Each row is followed by its group and then its class within the group.
[-11.2,2.5,-8.6,-2.4,16.0,-14.6,6.9,14.3,7.0,9.3,0.8,-18.4,5.9,11.6,17.6,12.3,-6.7,5.4,-14.0,-3.3,-0.2,16.7,18.2,-2.0,-0.2,-17.8,23.2,-10.9,20.1,-6.5,10.5,20.0,-36.6,16.9,-1.3,7.2,0.3,75.4,15.3] : <38>/<238>
[-18.3,14.3,0.0,1.4,-10.5,-27.3,-7.2,-1.9,0.1,13.7,-13.7,-1.4,25.9,4.0,14.3,-16.2,-7.7,-31.5,-6.0,-37.3,-21.1,5.0,4.0,-10.1,-9.6,2.9,2.0,17.1,44.3,-1.9,10.2,4.5,-16.3,7.0,-4.7,17.0,-8.3,29.1,6.7] : <47>/<217>
[4.2,-1.6,-6.5,-4.2,21.6,-15.7,6.2,23.4,5.7,10.5,8.8,-6.0,-1.6,8.6,6.5,6.6,-15.5,1.9,-13.6,-6.5,3.5,17.9,12.7,12.6,4.1,-28.9,24.6,-9.2,-3.6,-10.8,8.4,13.4,-44.5,13.0,-9.4,11.0,0.0,75.4,2.3] : <38>/<238>
[-0.3,8.4,-10.9,7.5,-3.8,-17.4,-5.0,-9.9,0.7,12.7,-20.3,15.0,16.9,6.9,-6.5,-4.7,-6.3,-7.1,-24.5,-37.5,-12.6,-5.6,3.2,-3.6,-8.1,30.2,4.1,12.0,28.5,-7.8,-2.3,-10.2,-3.5,-9.9,-16.1,-8.4,7.1,-0.8,-5.8] : <47>/<241>
[-4.8,14.7,-26.2,9.8,-7.1,-40.9,7.6,3.4,-16.2,15.3,-6.4,8.2,38.0,18.5,6.1,-4.0,-19.0,-17.1,-8.9,-41.9,-7.2,24.8,19.6,-0.8,-6.5,11.3,17.3,-7.0,33.9,-17.1,11.7,1.7,-17.7,-0.9,-14.5,19.2,-4.4,30.9,-14.8] : <47>/<241>
[-2.9,-10.0,-7.0,-10.5,23.6,3.2,16.3,11.1,11.3,8.1,17.0,-32.5,-16.0,18.3,22.2,18.0,-7.6,1.9,-19.4,12.5,16.9,17.0,14.4,3.5,-7.0,-31.6,10.7,-12.8,-18.5,-4.3,-0.6,28.7,-39.7,24.3,6.6,7.3,2.2,70.3,18.3] : <38>/<238>
[-6.8,4.6,-5.3,-7.6,-16.6,-40.8,3.4,12.5,-3.2,15.3,0.4,-6.5,30.9,14.7,17.8,-21.0,-16.8,-56.3,-22.9,-51.1,-27.2,16.3,3.5,-4.8,-6.4,-5.1,1.8,20.6,32.3,-15.1,-2.0,14.9,-46.7,18.4,-15.1,34.3,-9.2,45.9,-3.7] : <47>/<217>
[-6.9,-4.0,-14.3,6.8,31.5,-32.6,5.3,5.5,9.9,13.5,16.5,-11.8,-20.5,15.7,47.7,29.7,-11.2,-8.2,-15.8,-12.7,8.2,22.7,3.6,6.0,0.7,-33.4,15.5,-9.5,0.4,-7.5,23.3,16.9,-25.7,11.6,13.6,-5.7,2.5,61.7,13.2] : <38>/<215>
[8.8,-6.8,2.2,-11.6,-9.3,-4.3,-1.4,-0.2,-17.7,-0.1,5.3,5.3,1.0,-1.5,14.0,-0.8,1.5,13.4,1.2,-0.2,7.9,-4.2,2.9,0.8,0.0,22.2,6.6,-4.8,-18.5,0.2,-8.0,-4.2,26.1,-2.6,-3.8,5.7,-4.3,-31.4,-15.4] : <43>/<223>
[-10.7,13.3,-4.8,5.4,10.0,-20.0,6.0,-4.3,5.9,11.7,-17.1,-1.9,6.7,2.7,13.8,1.1,-6.2,-23.7,-3.6,-25.1,-16.3,11.0,15.8,3.1,5.0,-12.9,17.5,7.7,57.7,-1.9,15.4,0.0,-29.2,-1.3,12.1,-2.8,-4.5,40.8,9.3] : <47>/<241>
[19.6,0.0,-10.5,-4.0,6.2,11.1,20.8,26.4,-9.4,1.2,3.7,-5.2,2.5,4.4,-28.4,-1.4,-8.5,31.2,-17.3,6.2,10.6,7.6,15.5,8.0,-0.1,12.8,19.4,-17.7,-7.7,-17.7,-19.3,-2.5,-39.3,7.9,-34.7,16.1,7.3,13.9,-25.9] : <43>/<223>
[12.7,-6.7,-16.8,-9.5,-4.6,9.5,7.8,5.1,-1.8,0.3,-16.2,25.3,42.2,-1.0,-70.6,-13.1,-13.9,22.2,-14.8,-1.1,2.7,4.1,13.6,16.7,-14.7,43.0,6.7,-7.5,1.3,4.5,-33.3,-9.7,8.8,-16.7,-20.9,4.1,8.1,21.2,-25.9] : <43>/<239>
[-20.1,12.8,-3.3,3.2,-27.0,-36.1,-8.8,-1.6,2.7,10.8,2.4,10.2,49.1,11.5,-2.9,-17.2,-15.1,-27.8,-1.0,-31.2,-17.7,6.5,4.0,-15.9,-9.8,10.6,-11.4,0.4,29.0,-4.5,16.7,16.9,-3.4,10.0,-20.2,10.8,-4.9,40.1,-3.4] : <47>/<217>
[2.7,0.5,-0.1,1.7,26.4,13.6,-2.6,10.1,22.0,-12.3,8.1,22.6,-15.0,-6.6,-49.5,7.7,0.7,27.1,-0.4,18.3,10.9,2.8,-16.1,17.9,3.6,-34.9,-8.1,-13.7,-14.6,-2.9,9.2,-1.6,-21.8,2.1,-4.0,7.4,16.8,41.3,2.8] : <48>/<236>
[12.9,8.9,-6.2,3.2,5.2,-4.9,6.8,16.2,-6.4,1.2,-24.6,-18.5,21.9,5.8,-9.0,-12.2,-15.2,-16.2,6.4,-25.7,-12.6,17.0,17.7,9.3,11.1,-12.7,17.0,2.8,28.9,-14.1,10.6,2.6,-28.4,1.9,-14.4,23.4,-10.2,57.3,6.9] : <47>/<217>
[21.1,2.6,-6.9,-15.4,-5.1,20.7,15.4,8.5,-24.4,-7.5,-18.3,-17.9,5.8,7.1,-23.0,4.0,-11.9,31.6,-0.2,-5.1,21.8,8.8,32.9,1.4,-2.0,31.1,27.4,-8.9,-15.5,-2.0,-18.4,-10.1,8.6,-0.6,-24.0,30.6,-3.3,2.0,-5.1] : <43>/<240>
